Below are the code and all the weights of a small trained network. Each question names an input and a target symbol and asks about switching units off, where a switched-off unit gives its printed mean instead of its output.

import numpy as np


def w(rows, s, z=0):
    codes = np.array(rows[::2]) - 128.0
    scale = np.full(codes.shape[1], s)
    scale[-1] = z or s
    return codes * scale


def f(y):
    return np.maximum(y, 0)


def softmax(a):
    e = np.exp(a - a.max(-1, keepdims=True))
    return e / e.sum(-1, keepdims=True)


def log_softmax(a):
    a = a - a.max(-1, keepdims=True)
    return a - np.log(np.exp(a).sum(-1, keepdims=True))


def net(x, mask):
    ids = ['ΓΔΘΠεζλμστφ'.index(c) for c in x.split()]
    T = len(ids)
    res = E[ids] + P[:T]
    r = res
    for j in range(3):
        rows = slice(4 * j, 4 * j + 4)
        q, k, v = (r @ M[0][rows].T for M in (Q, K, V))
        z = softmax(np.where(np.tri(T) > 0, q @ k.T / 4**0.5, -1e9)) @ v
        o = O[0][rows]
        res = res + np.where(mask[j], z, o[:, -1]) @ o[:, :-1]
    y = f(res @ A[0][:, :-1].T + A[0][:, -1])
    res = res + np.where(mask[3:7], y, B[0][:, -1]) @ B[0][:, :-1]
    return log_softmax(res[-1] @ U[:, :-1].T + U[:, -1])


Q, K, V, O, A, B = {}, {}, {}, {}, {}, {}
E = w([
[169,115,194],'Γ',
[82,113,79],'Δ',
[71,177,133],'Θ',
[229,223,166],'Π',
[83,118,81],'ε',
[118,203,253],'ζ',
[157,107,227],'λ',
[165,110,204],'μ',
[82,106,82],'σ',
[84,120,68],'τ',
[101,94,146],'φ',
],0.018)
P = w([
[1,72,203],'0',
[106,90,132],'1',
[104,91,131],'2',
[104,88,129],'3',
[108,93,130],'4',
[106,88,132],'5',
[108,94,134],'6',
[108,89,129],'7',
[106,88,130],'8',
[108,91,132],'9',
[113,89,130],'10',
[115,94,131],'11',
],0.01)
Q[0] = w([
[130,128,126],'H1',
[84,162,142],'H1',
[115,136,129],'H1',
[151,102,107],'H1',
[124,180,155],'H2',
[182,55,142],'H2',
[116,108,104],'H2',
[53,83,164],'H2',
[128,14,77],'H3',
[134,239,124],'H3',
[112,125,76],'H3',
[28,206,4],'H3',
],0.034)
K[0] = w([
[129,122,127],'H1',
[117,152,120],'H1',
[121,147,128],'H1',
[123,127,150],'H1',
[138,167,93],'H2',
[196,78,126],'H2',
[101,112,155],'H2',
[80,93,119],'H2',
[87,50,125],'H3',
[145,240,147],'H3',
[90,142,127],'H3',
[3,186,89],'H3',
],0.041)
V[0] = w([
[137,125,159],'H1',
[135,130,134],'H1',
[135,124,159],'H1',
[118,133,110],'H1',
[156,150,205],'H2',
[106,89,156],'H2',
[90,78,140],'H2',
[90,75,157],'H2',
[152,196,183],'H3',
[102,145,81],'H3',
[172,87,208],'H3',
[172,1,79],'H3',
],0.0085)
O[0] = w([
[160,141,102,138],'H1',
[129,134,123,124],'H1',
[153,139,94,141],'H1',
[120,110,148,129],'H1',
[189,88,135,163],'H2',
[114,122,193,195],'H2',
[97,134,194,204],'H2',
[107,125,206,223],'H2',
[164,218,145,168],'H3',
[103,111,97,115],'H3',
[166,147,185,149],'H3',
[183,1,132,2],'H3',
],0.0098,0.0046)
A[0] = w([
[100,53,109,202],'N1',
[46,130,122,53],'N2',
[177,46,8,70],'N3',
[70,48,27,2],'N4',
],0.014,0.0061)
B[0] = w([
[52,90,169,200],'N1',
[162,95,68,245],'N2',
[82,207,174,147],'N3',
[254,190,96,187],'N4',
],0.021,0.012)
U = w([
[106,109,173,125],'Γ',
[156,56,142,65],'Δ',
[3,149,68,253],'Θ',
[209,149,139,75],'Π',
[146,69,135,41],'ε',
[37,173,191,55],'ζ',
[176,50,234,140],'λ',
[105,100,171,60],'μ',
[177,30,171,109],'σ',
[209,43,108,3],'τ',
[52,67,191,86],'φ',
],0.0065,0.0052)

Each question gives the input, a string of symbols that net reads in full, and the target symbol t.
The units are the heads (4 rows each of Q, K, V and O) and the neurons (one row each of A and B). Each row of codes is followed by its name. A weight is (code - 128) times the scale printed after its matrix; where a second scale follows, it is the last column's (O, A, B and U).
mask holds one flag per unit, heads first, then neurons. A switched-off unit (its flag False) gives its mean, the last column of its rows in O or B, instead of its output. The means were averaged over made-up inputs and are rounded, as every weight is.
A unit's drop is (log p(t) with every unit on - log p(t) with that unit switched off) / (log p(t) with every unit on - log p(t) with every unit switched off).
The circuit of an input: a set's keep is (log p(t) with only the set's units on - log p(t) with every unit switched off) / (log p(t) with every unit on - log p(t) with every unit switched off). Starting from all 7 units, units are removed one at a time, each time the one whose removal leaves the highest keep (on an exact tie, the one counted first), for as long as the keep stays at least 0.8.
units of the circuit, in order: the units of the circuit, biggest drop first
unit that matters most: the unit with the biggest drop
k most important neurons: the k neurons with the biggest drops, biggest first
which heads matter: for each layer, one digit per head in row order, 1 if its drop is at least 0.15 and else 0, layers parted by /
drop when u is switched off: that unit's drop, to one decimal
input Π Π Π μ λ τ ε, target Π: units of the circuit, in order : (N4 H3)
input φ μ Π Δ Θ τ, target φ: unit that matters most : H2
input τ τ Π Θ ζ Π ε, target τ: units of the circuit, in order : (N4 H3)
input τ Θ μ Γ τ σ Π Γ λ Δ, target τ: units of the circuit, in order : (N4 H3 N2)
input ζ Δ λ φ Θ Θ φ Θ σ μ Δ ε, target ζ: which heads matter : 011
input σ ε ε Γ Δ Θ φ μ φ Δ φ ζ, target ζ: which heads matter : 001
input Θ Θ Θ Π Θ σ Π φ Θ τ ζ, target ζ: units of the circuit, in order : (N2 H3)
input Π Δ τ Θ ζ Θ φ, target φ: which heads matter : 001
input ζ Θ Π Π Θ Θ Θ σ, target ζ: which heads matter : 011
input ζ ε Θ Θ Δ Θ λ Θ Θ Δ, target ζ: which heads matter : 011
input Π φ τ Θ σ Π σ, target Π: which heads matter : 001
input ζ Γ ζ Δ, target ζ: units of the circuit, in order : (N3 H3 H2 N2)
input φ μ Θ Θ Θ Δ Θ φ Γ σ ε, target φ: 2 most important neurons : (N4 N1)
input τ τ Θ τ φ Θ Θ Π Δ, target τ: 2 most important neurons : (N4 N2)
input τ τ τ σ, target τ: drop when N2 is switched off : 0.5
input τ Θ Θ φ λ Γ Δ σ, target τ: drop when N2 is switched off : 0.4
input φ Θ Γ Θ Π σ Θ ζ σ, target φ: drop when N1 is switched off : 0.3
input Π ε Θ Δ τ Θ ζ τ μ τ Θ τ, target Π: drop when N3 is switched off : 0.3
